Each row of numbers stands for one element and depends on some of the facts below. Use the named rows to name the rest.

Facts:
bakle {η=skaskuflum, ε=a}
braplupan {ρ=nadrer, η=molos, ε=a}
brasir {η=zaben, ε=a}
bravivo {ρ=liklek, ε=a}
bregri {ρ=plogri,fabrel, η=fabrel, ε=a}
brevesi {η=loskon, ε=b}
brigri {ρ=brolo,kosto, ε=a}
brikler {ρ=fila,griguplis,fogagru,paflasti, η=foza, ε=b}
brolo {η=zoti, ε=b}
brosom {η=piges, ε=b}
broze {η=vabeklak, ε=b}
bruvim {η=ruma, ε=a}
bruzel {ε=a}
buzir {η=modun, ε=a}
dakledo {ρ=kagrus, η=plamigrak, ε=a}
danam {η=favon, ε=a}
debro {ρ=plomugri, η=druskabrek, ε=a}
deru {ρ=figri, ε=b}
disegu {ρ=drerebres, ε=b}
dizos {η=medrinis, ε=b}
dodu {ρ=verus,paflasti, η=broze, ε=b}
dotrek {ρ=figri, ε=a}
drabrin {ρ=fabrel, η=tredrun, ε=a}
drabrir {η=mimiflak, ε=a}
dramus {ρ=foza,gipivar, ε=a}
dregriduk {η=bregri, ε=a}
drerebres {ρ=stiplis, η=dromomi, ε=b}
dresun {ρ=klusti,brevesi, η=velel, ε=a}
drigrul {ρ=plomugri, η=gagoden, ε=a}
dromomi {η=skubra, ε=b}
drotan {ε=a}
drubis {ρ=tradon,nadrer,skaskuflum, ε=b}
drupla {ρ=kosto, ε=b}
druskabrek {η=pimer, ε=a}
drutorik {ρ=stiplis, ε=a}
druzol {ε=a}
dutros {ρ=pligro,flegris, ε=a}
fabrel {ρ=plomugri, η=plesken, ε=b}
fadredra {η=kibru, ε=a}
fafluflan {ε=b}
favon {ε=a}
fedro {ρ=nadrer, ε=a}
figri {ρ=tradon,nadrer, η=lazus, ε=a}
figrom {η=flegris, ε=b}
fila {η=lavuner, ε=a}
fladu {ρ=debro,nadrer,plusa, η=rulafler, ε=a}
flago {ρ=rarom,dramus,fladu, ε=b}
flagrar {ρ=pigek, η=letrus, ε=a}
flegris {ρ=tradon, η=rofum, ε=a}
fluvak {η=rinefis, ε=a}
fogagru {ε=a}
fomis {ρ=fafluflan,kleges, η=peplem, ε=a}
foza {ρ=laste, η=moban, ε=a}
fulir {η=vimum, ε=a}
fumul {η=paflasti, ε=b}
gagoden {ε=b}
gagron {ρ=rarom, η=ledrus, ε=a}
gakim {ρ=foza,drerebres, η=tradon, ε=b}
ganobrin {ρ=bruzel, ε=b}
garel {ρ=pavas, ε=a}
gines {η=fomis, ε=a}
gipivar {ρ=plupil, η=brolo, ε=a}
gisom {ε=a}
gogim {ρ=tradon,trivebo, η=kagrus, ε=a}
goplezol {ρ=gogim, η=pidul, ε=a}
gozu {ρ=masil, η=skunin, ε=a}
gradipir {ρ=plomugri, η=plupil, ε=b}
griguplis {ρ=kagrus,verus, ε=a}
gristik {η=tupil, ε=a}
grozum {ε=a}
kagrus {ρ=tradon, η=ralal, ε=a}
kibru {η=fumul, ε=a}
klaplo {η=bruvim, ε=a}
klazuplir {ρ=kosto, η=debro, ε=a}
klebrar {η=tifes, ε=a}
kleges {ρ=molos, η=vodim, ε=b}
klogre {ρ=plomugri, η=trigul, ε=b}
klonom {ρ=fedro, η=plibrumin, ε=a}
klubon {η=lopum, ε=a}
kluklu {ρ=letrus, ε=b}
klusti {ρ=drubis,fogagru, η=kosto, ε=b}
kosto {ρ=drigrul,plomugri, η=skedrum, ε=b}
kudiskir {η=pidim, ε=b}
laste {ρ=debro,brosom, η=figrom, ε=a}
lavuner {η=skoston, ε=a}
lazil {ρ=mimiflak, η=brasir, ε=b}
lazus {ρ=liklek,drigrul, η=drabrir, ε=b}
ledrus {ρ=skoston, η=trekles, ε=b}
lesil {ρ=drigrul, η=skikla, ε=a}
letrus {η=skanupas, ε=a}
levu {ρ=skikla,rinefis,fabrel, ε=a}
lezok {ρ=gozu, ε=b}
liklek {ρ=drupla, η=drigrul, ε=a}
lokul {ρ=fogagru, η=klebrar, ε=a}
lopum {η=deru, ε=b}
loskon {η=gines, ε=a}
lozin {η=skanuk, ε=b}
madil {η=pigek, ε=a}
mafavam {η=gagron, ε=b}
masil {ρ=pavas, ε=b}
medes {η=liklek, ε=b}
medrinis {η=medes, ε=a}
mimiflak {η=klazuplir, ε=b}
moban {η=gipivar, ε=a}
modun {η=zelar, ε=a}
moklil {η=fulir, ε=a}
molos {η=plogri, ε=b}
munan {ρ=loskon,flago, η=rupin, ε=a}
munes {ρ=pligro, η=zofol, ε=b}
mutim {ρ=verus, η=vopunen, ε=b}
nadrer {ρ=drigrul,plomugri, η=madil, ε=b}
nagok {ρ=pimer,plomugri, ε=b}
nagru {η=pavas, ε=a}
nares {ε=a}
nibra {ε=a}
niken {ρ=velel,drotan, η=plasik, ε=a}
nudim {ρ=drigrul,nadrer,plomugri, ε=b}
nuli {η=danam, ε=a}
paflasti {ρ=drigrul, η=druzol, ε=b}
pavas {η=drabrin, ε=a}
pegre {ρ=medes,nadrer,laste, η=buzir, ε=b}
pemer {η=ragrok, ε=a}
peplem {η=munes, ε=a}
pidim {ρ=molos, η=munan, ε=a}
pidul {ρ=vopleflon,zofol, ε=b}
pigek {η=tudritrak, ε=b}
piges {η=gakim, ε=b}
pimer {ρ=tradon,brosom, ε=a}
plamigrak {η=voklane, ε=a}
plasik {η=flagrar, ε=b}
pledriskes {ρ=nadrer, ε=a}
plesken {ρ=fladu, η=moklil, ε=b}
plibrumin {η=klaplo, ε=a}
pligro {ρ=risik,troge, ε=b}
plipon {ρ=drabrin, η=fadredra, ε=a}
plogri {ρ=rulafler, η=gisom, ε=a}
plomugri {ε=a}
plostel {η=lazil, ε=b}
plupen {ρ=druzol,drigrul,tupil, η=zivo, ε=a}
plupil {ρ=flegris,nudim, η=rogresal, ε=b}
plusa {ε=a}
pogom {η=brosom, ε=a}
pupluk {η=fluvak, ε=b}
ragrok {ρ=rofum, ε=a}
ralal {ρ=munes, η=troge, ε=a}
rarom {ρ=plomugri, ε=a}
rinefis {ρ=fila, η=plipon, ε=a}
risik {ρ=nadrer, η=bakle, ε=a}
rofum {ρ=drigrul,grozum, η=mutim, ε=a}
rogresal {η=plupen, ε=a}
ruklis {η=trafere, ε=a}
rulafler {ρ=tradon,plomugri, η=zolus, ε=b}
ruma {ρ=nudim, η=dodu, ε=a}
rupin {ρ=trabrer,drotan,brosom, η=laste, ε=a}
sedor {ρ=letrus,nares, η=gozu, ε=b}
sivor {η=pogom, ε=b}
skanuk {ρ=stulir, η=fedro, ε=b}
skanupas {ρ=trabrer, ε=b}
skaskuflum {η=gradipir, ε=a}
skedrum {ρ=paflasti, η=zolum, ε=a}
skikla {ρ=munes,stiplis, η=gristik, ε=a}
skoston {η=niken, ε=a}
skubra {ε=b}
skunin {η=nibra, ε=a}
sostek {ρ=braplupan, η=brevesi, ε=b}
stefi {η=zagru, ε=a}
stestak {ρ=dresun, η=nuli, ε=a}
stiplis {ε=a}
stoklel {ρ=favon, ε=a}
stulir {ρ=brasir, ε=a}
tifes {ρ=lavuner,rinefis, η=klonom, ε=a}
timas {ρ=liklek, ε=b}
topaplok {ρ=skaskuflum, η=ruklis, ε=b}
trabrer {ρ=nares, ε=a}
tradon {η=stestak, ε=b}
trafere {ρ=nibra, η=nadrer, ε=b}
tredrun {η=dresun, ε=b}
trekles {ρ=vutru, η=drerebres, ε=b}
trigul {η=sostek, ε=b}
trivebo {ρ=tradon,plusa,molos, ε=a}
troge {ρ=brasir, η=risik, ε=a}
trufa {ρ=tradon,debro, ε=a}
tudritrak {η=braplupan, ε=b}
tupil {ρ=brasir,paflasti, η=stefi, ε=b}
vabeklak {η=fila, ε=a}
varam {ρ=molos, ε=b}
vastel {ρ=brigri, η=lokul, ε=a}
velel {ρ=lazil, ε=b}
verus {ρ=tradon, ε=a}
vimum {ρ=bruzel, η=goplezol, ε=a}
vitrem {ρ=rarom,pligro,gogim,tudritrak, ε=b}
vodim {η=dizos, ε=a}
voklane {ρ=griguplis, η=brikler, ε=a}
vopleflon {η=dregriduk, ε=a}
vopunen {ρ=fafluflan, η=lozin, ε=a}
vutru {η=lesil, ε=b}
zaben {η=klogre, ε=a}
zagru {ρ=lazus, η=gogim, ε=a}
zelar {ε=a}
zivo {η=vastel, ε=b}
zofol {ε=b}
zolum {η=kudiskir, ε=a}
zolus {ρ=plomugri, η=klusti, ε=b}
zoti {ρ=fabrel, η=pupluk, ε=a}

Some rows with their names:
[11 0 29 34 -18 13 1 1 -23 7 20 -8 3 -15 27 20 -12 -1 8 -1 -8 18 8 13 9 -1 6 13 5 -8 17 6 -1 1 11 8 -2 12 -54 31 0 -20 -7 8]: vabeklak
[-18 -36 -17 -13 30 -32 18 -2 11 12 -21 32 -6 -12 11 -25 -10 8 5 -13 16 18 3 8 6 0 -7 -5 -8 -4 -14 12 2 -1 6 -1 11 4 33 13 23 -25 -8 6]: nudim
[1 23 -11 13 -10 6 -8 -28 12 2 -31 -30 6 19 19 5 24 -11 0 -6 -13 -56 -78 24 -5 -9 6 1 6 4 -15 -26 -13 2 -21 -10 -1 3 -6 -29 -11 43 29 -11]: troge
[6 23 -3 8 -9 7 -1 -4 -2 -4 3 1 -6 5 1 10 1 -3 -4 11 -5 -14 -11 0 -13 1 8 6 2 1 -1 4 -3 2 6 -5 -5 1 -19 -7 -10 16 -7 -10]: goplezol
[8 -6 15 -5 12 -9 11 0 15 3 -12 51 10 -16 61 -34 -6 4 24 -4 -9 6 5 -10 -16 9 -16 -5 -4 -5 8 -1 14 5 -2 -3 -16 18 12 -8 2 0 4 -17]: plusa
[13 9 2 -7 -9 12 -9 -4 -2 -2 10 -12 9 4 3 2 -1 3 -8 9 -13 -10 14 -12 5 1 -1 -1 3 2 7 -6 4 -3 -5 7 2 4 -32 -6 -10 12 -5 -27]: plamigrak
[-16 -37 9 -12 21 -22 9 10 13 5 -9 22 9 -13 19 -35 -7 7 13 -20 14 32 19 -6 2 5 -12 -13 -5 -3 3 -1 12 0 -7 4 0 4 52 7 16 -29 13 14]: skubra
[43 21 11 -31 -7 16 -15 25 8 -12 14 22 1 4 4 25 19 -10 2 19 -20 -38 19 -29 30 -15 -26 21 -7 -3 3 -24 2 6 8 3 -3 -17 -9 -3 1 20 -9 7]: zolum
[23 -10 4 -43 2 4 -16 37 4 -11 19 -4 0 6 -46 30 18 -8 -8 3 2 -10 37 -25 52 -19 -26 13 -9 0 -2 -23 0 2 3 9 11 -34 32 10 16 -8 0 40]: kudiskir
[27 15 -12 -8 -5 9 3 -2 -6 -1 -5 2 -11 -3 1 17 -7 -2 -5 6 -10 -18 0 11 4 -3 -2 13 5 2 -6 3 -3 2 8 -5 6 -5 -21 -5 -16 18 -16 -11]: fladu
[12 0 32 39 -17 10 -1 -5 -24 10 15 -7 9 -17 28 28 -11 -4 10 -4 -9 12 6 21 22 -5 1 12 5 -5 16 2 -2 0 7 9 -5 13 -53 30 2 -18 3 4]: bruvim
[4 20 11 33 -13 7 2 -1 -18 1 16 -2 -8 -7 10 21 -10 -2 0 7 -1 0 -3 17 -15 0 14 14 3 -2 6 14 -5 4 15 1 -5 5 -37 16 -6 -1 -13 3]: niken
[-20 -18 -20 27 7 -3 -8 -24 2 12 -30 -47 2 6 -46 28 12 -7 -3 -5 1 -18 -39 20 41 -16 -7 -8 3 6 -19 -12 -21 -18 -16 -4 12 -3 14 -18 13 -10 31 22]: gradipir
[-9 -24 -2 -15 -4 8 -5 9 -7 -2 6 -40 3 7 -39 1 4 4 -6 -11 9 27 10 -7 20 -2 4 -6 1 0 2 -9 -3 -7 -7 6 14 -9 14 13 6 -22 3 27]: plostel
[7 -5 15 -4 12 -11 11 0 18 3 -12 50 12 -14 65 -37 -3 4 23 -5 -8 4 -2 -8 -15 8 -13 -4 -5 -7 7 -3 13 5 -1 -1 -15 19 9 -5 5 2 2 -21]: grozum
[8 24 -3 7 -9 10 -2 -3 -5 -4 4 -5 -7 6 -3 10 3 -2 -4 10 -6 -16 -11 4 -16 1 8 7 2 1 0 3 -5 2 5 -4 -2 0 -22 -6 -11 18 -9 -9]: vimum
[7 -4 16 -2 12 -10 10 1 16 3 -12 48 11 -16 64 -36 -5 4 23 -4 -8 2 0 -8 -19 10 -16 -4 -4 -5 8 -2 13 6 -2 -1 -14 18 13 -8 2 1 3 -18]: nares

Name these rows:
No name comes twice in this set of rows, the named rows included.
[-20 -10 -14 -4 -5 5 1 8 -12 -5 6 -39 -13 11 -53 1 3 2 -9 -6 19 25 -9 4 -13 3 16 -3 1 2 -3 4 -9 -3 1 -1 13 -12 20 9 0 -14 -7 35] : lazil
[3 15 1 24 -9 -2 -4 -31 -8 12 -17 -1 6 7 8 28 13 -17 8 -5 -10 -37 -51 36 27 -11 -2 5 3 6 -7 -7 -12 -3 -6 -4 -7 11 -35 -4 3 23 22 -25] : plupen
[43 37 1 -17 -2 7 -12 26 8 -15 13 29 -13 0 -8 41 14 -13 -3 26 -11 -54 17 -17 14 -16 -23 28 -7 0 -6 -11 -2 10 17 -3 -5 -24 2 -11 -4 28 -14 13] : laste
[-24 -18 16 41 -9 -13 2 1 -27 10 24 -25 -4 -6 -22 33 -10 -4 -9 -17 26 28 12 33 19 -8 23 10 4 -2 2 19 -7 3 10 10 5 -5 -12 49 17 -39 7 33] : dodu
[-5 11 10 20 14 -24 10 -3 23 1 -11 44 3 -10 82 -35 -3 3 9 -4 3 -29 -22 8 -49 4 4 5 -3 -7 -4 1 8 17 -1 -4 -12 12 16 -4 2 16 3 -14] : stulir
[-28 -21 -2 -5 23 -30 12 3 4 5 -7 41 -2 -8 -12 -23 -5 -1 16 -14 27 25 10 11 -15 8 -8 -12 -9 5 -1 19 5 0 4 -2 -9 4 52 3 18 -21 7 4] : drupla
[10 13 18 47 -13 0 1 -15 -21 12 3 1 0 -13 17 39 -11 -11 7 -4 -3 -13 -8 41 18 -7 3 15 7 3 3 11 -7 2 8 3 -6 9 -42 18 -3 -3 8 -3] : klonom
[2 24 -10 9 1 -3 -12 -13 0 -3 19 -10 2 4 -14 8 -16 6 -30 17 -3 -31 36 1 -20 7 8 -4 6 14 0 15 5 -1 -4 8 6 -2 -31 -17 -22 25 -10 -53] : foza
[-1 -17 -18 -15 1 -3 1 3 -10 1 1 -29 -9 4 -48 15 -6 0 -14 -11 16 13 8 15 21 -5 4 2 4 7 -9 2 -5 -2 -1 2 19 -16 16 13 -1 -11 -3 18] : pegre
[-8 -20 -4 -22 -4 13 -5 10 -16 -2 9 -30 -1 6 -67 9 1 -1 0 -7 9 41 22 -9 25 2 -6 -12 0 6 8 1 -2 -13 -2 3 6 -8 16 6 3 -24 2 22] : molos

The same elements again, as new rows of numbers:
Named rows:
[5 -6 2 10 -3 -2 11 -6 8 -5 0 20 7 6]: stestak
[3 -1 20 2 -2 3 7 41 5 -21 10 19 3 4]: zagru
[-4 5 3 10 -8 -7 16 8 12 -1 2 17 0 7]: kluklu
[3 -4 2 9 -10 7 8 4 3 -7 -5 20 4 8]: pledriskes
[-4 -25 -2 10 0 1 25 12 -7 9 -2 20 4 10]: ruma
[2 -8 15 8 -7 -1 14 -5 12 2 -2 24 11 8]: rarom
[-5 2 1 10 -6 -9 7 5 11 -3 2 15 2 8]: drerebres
[4 1 21 7 0 -3 8 52 0 -23 7 26 5 1]: gogim
[-10 -9 -4 11 -5 -7 38 1 -5 14 2 18 -2 11]: broze
[-4 8 1 10 -9 -7 18 -5 10 -1 6 19 1 9]: medes
[-5 6 3 9 -9 -7 17 -18 7 -6 3 16 1 9]: gagoden
[1 1 13 3 -1 1 5 27 4 -17 13 24 8 7]: gristik
[-5 6 1 9 -7 -9 10 -8 8 -4 6 18 3 10]: sivor
[1 -5 -1 8 -4 0 9 -13 6 -7 5 23 9 9]: favon
[2 -4 2 8 -5 2 17 -8 9 -4 5 25 7 7]: modun
[2 -5 3 7 -6 2 15 -23 6 -9 3 22 6 8]: nagru
[-3 9 -1 17 -6 -7 14 -20 18 -13 4 16 6 19]: pupluk

Name these rows:
No name comes twice in this set of rows, the named rows included.
[-2 9 9 11 -18 -1 7 19 8 6 -7 18 3 13] : nadrer
[5 -2 2 13 -8 1 7 11 0 -8 -7 25 7 6] : figri
[2 2 16 3 -5 8 -1 76 -4 -16 7 21 3 8] : risik
[-6 4 17 6 -3 -5 20 65 3 -7 10 17 -4 6] : plupil
[-3 6 10 10 -14 -4 11 16 9 6 -4 17 3 11] : nudim
[-1 -14 -2 9 -4 2 26 -26 -1 0 0 20 5 9] : letrus
[-5 3 12 6 -1 -9 26 37 -7 -3 11 15 -1 8] : zivo
[5 -1 13 5 1 -1 8 32 7 -14 7 18 5 4] : skikla
[-5 2 12 10 -10 -9 14 -11 9 -2 -2 16 3 9] : nagok
[-7 -6 -1 12 -7 -7 23 -9 3 3 -3 13 -2 8] : skanupas
[6 0 -1 10 -9 5 5 11 2 -4 -6 20 6 9] : braplupan
[1 0 22 7 -2 0 12 61 4 -23 8 30 4 1] : kagrus
[-2 6 9 4 -14 -15 -2 -24 10 13 -6 16 6 1] : kosto
[3 -3 -1 8 -10 -9 -3 -27 3 -1 -8 30 8 -7] : flegris

